Below are the code and all the weights of a small trained network. Each question names an input and a class and asks about switching units off, where a switched-off unit gives its printed mean instead of its output.

import numpy as np


def w(rows, s, z=0):
    codes = np.array(rows[::2]) - 128.0
    scale = np.full(codes.shape[1], s)
    scale[-1] = z or s
    return codes * scale


def f(y):
    return y / 2 * (1 + np.tanh(0.7978845608 * (y + 0.044715 * y**3)))


def log_softmax(a):
    a = a - a.max(-1, keepdims=True)
    return a - np.log(np.exp(a).sum(-1, keepdims=True))


def net(x, mask):
    res = np.array(x, float).reshape(1, 8) / 4 @ E
    y = f(res @ A[0][:, :-1].T + A[0][:, -1])
    res = res + np.where(mask, y, B[0][:, -1]) @ B[0][:, :-1]
    return log_softmax(res[-1] @ U[:, :-1].T + U[:, -1])


A, B = {}, {}
E = w([
[75,104,132,152],'x0',
[141,92,133,173],'x1',
[195,194,166,146],'x2',
[112,90,129,199],'x3',
[173,60,157,91],'x4',
[88,149,145,122],'x5',
[174,119,10,108],'x6',
[138,99,144,85],'x7',
],0.011)
A[0] = w([
[79,139,83,202,174],'neuron 1',
[213,52,145,114,123],'neuron 2',
[215,158,83,116,153],'neuron 3',
[172,169,115,159,170],'neuron 4',
[130,163,143,200,138],'neuron 5',
[186,165,73,100,136],'neuron 6',
[183,92,131,64,131],'neuron 7',
[96,169,139,17,138],'neuron 8',
[158,174,199,163,112],'neuron 9',
[142,99,166,101,226],'neuron 10',
[131,166,197,135,165],'neuron 11',
[250,112,72,64,108],'neuron 12',
[32,153,129,106,253],'neuron 13',
[133,139,54,190,135],'neuron 14',
[149,143,170,186,100],'neuron 15',
[120,158,146,226,158],'neuron 16',
[222,136,84,89,95],'neuron 17',
[99,158,175,149,184],'neuron 18',
[190,69,125,116,122],'neuron 19',
[124,77,152,143,148],'neuron 20',
],0.011,0.0057)
B[0] = w([
[106,134,94,210,196],'neuron 1',
[142,76,138,60,215],'neuron 2',
[169,164,80,123,210],'neuron 3',
[188,158,114,123,171],'neuron 4',
[175,132,173,175,169],'neuron 5',
[161,208,2,99,199],'neuron 6',
[147,85,109,76,201],'neuron 7',
[69,181,170,76,197],'neuron 8',
[155,136,172,107,178],'neuron 9',
[102,129,189,97,196],'neuron 10',
[122,138,173,112,185],'neuron 11',
[142,127,91,61,254],'neuron 12',
[73,158,138,141,219],'neuron 13',
[136,127,93,206,188],'neuron 14',
[179,123,195,172,156],'neuron 15',
[161,139,182,216,190],'neuron 16',
[180,139,75,77,209],'neuron 17',
[99,140,238,158,181],'neuron 18',
[152,61,110,58,191],'neuron 19',
[109,113,165,135,165],'neuron 20',
],0.0088,0.0098)
U = w([
[190,183,58,101,108],'0',
[143,144,87,250,105],'1',
[172,180,183,194,98],'2',
[34,131,101,206,96],'3',
[60,237,148,126,67],'4',
[148,21,136,109,156],'5',
[62,179,151,152,253],'6',
],0.011,0.0062)

Each question gives the input, the list of numbers given to net, and the class t.
The units are the neurons (one row each of A and B). Each row of codes is followed by its name. A weight is (code - 128) times the scale printed after its matrix; where a second scale follows, it is the last column's (A, B and U).
mask holds one flag per neuron, in row order. A switched-off neuron (its flag False) gives its mean, the last column of its row in B, instead of its output. The means were averaged over made-up inputs and are rounded, as every weight is.
A unit's drop is (log p(t) with every unit on - log p(t) with that unit switched off) / (log p(t) with every unit on - log p(t) with every unit switched off).
The circuit of an input: a set's keep is (log p(t) with only the set's units on - log p(t) with every unit switched off) / (log p(t) with every unit on - log p(t) with every unit switched off). Starting from the 12 units with the biggest drops (on a tie, the unit counted first), units are removed one at a time, each time the one whose removal leaves the highest keep (on an exact tie, the one counted first), for as long as the keep stays at least 0.8.
units of the circuit, in order: the units of the circuit, biggest drop first
unit that matters most: the unit with the biggest drop
top k neurons: the k neurons with the biggest drops, biggest first
drop when u is switched off: that unit's drop, to one decimal
input [8,3,2,6,-3,2,0,-6], class 1: unit that matters most : neuron 1
input [6,6,-2,2,-8,-4,-1,5], class 1: top 2 neurons : [neuron 16; neuron 8]
input [2,-4,-1,8,-3,0,-6,3], class 2: units of the circuit, in order : [neuron 16; neuron 5]
input [1,-5,-3,8,3,-5,-6,-3], class 2: units of the circuit, in order : [neuron 16; neuron 15; neuron 12]
input [-1,3,-8,7,5,1,3,-8], class 1: top 2 neurons : [neuron 14; neuron 1]
input [2,-2,-5,8,-8,1,-6,4], class 3: top 2 neurons : [neuron 1; neuron 13]
input [-2,4,-8,-1,-8,1,2,-4], class 1: top 2 neurons : [neuron 14; neuron 8]
input [1,-1,-5,7,3,4,-4,1], class 3: drop when neuron 9 is switched off : 0.1
input [-3,0,-8,5,-4,5,-4,-2], class 3: drop when neuron 15 is switched off : 0.0
input [1,6,-1,4,1,-1,-7,6], class 2: drop when neuron 19 is switched off : 0.1
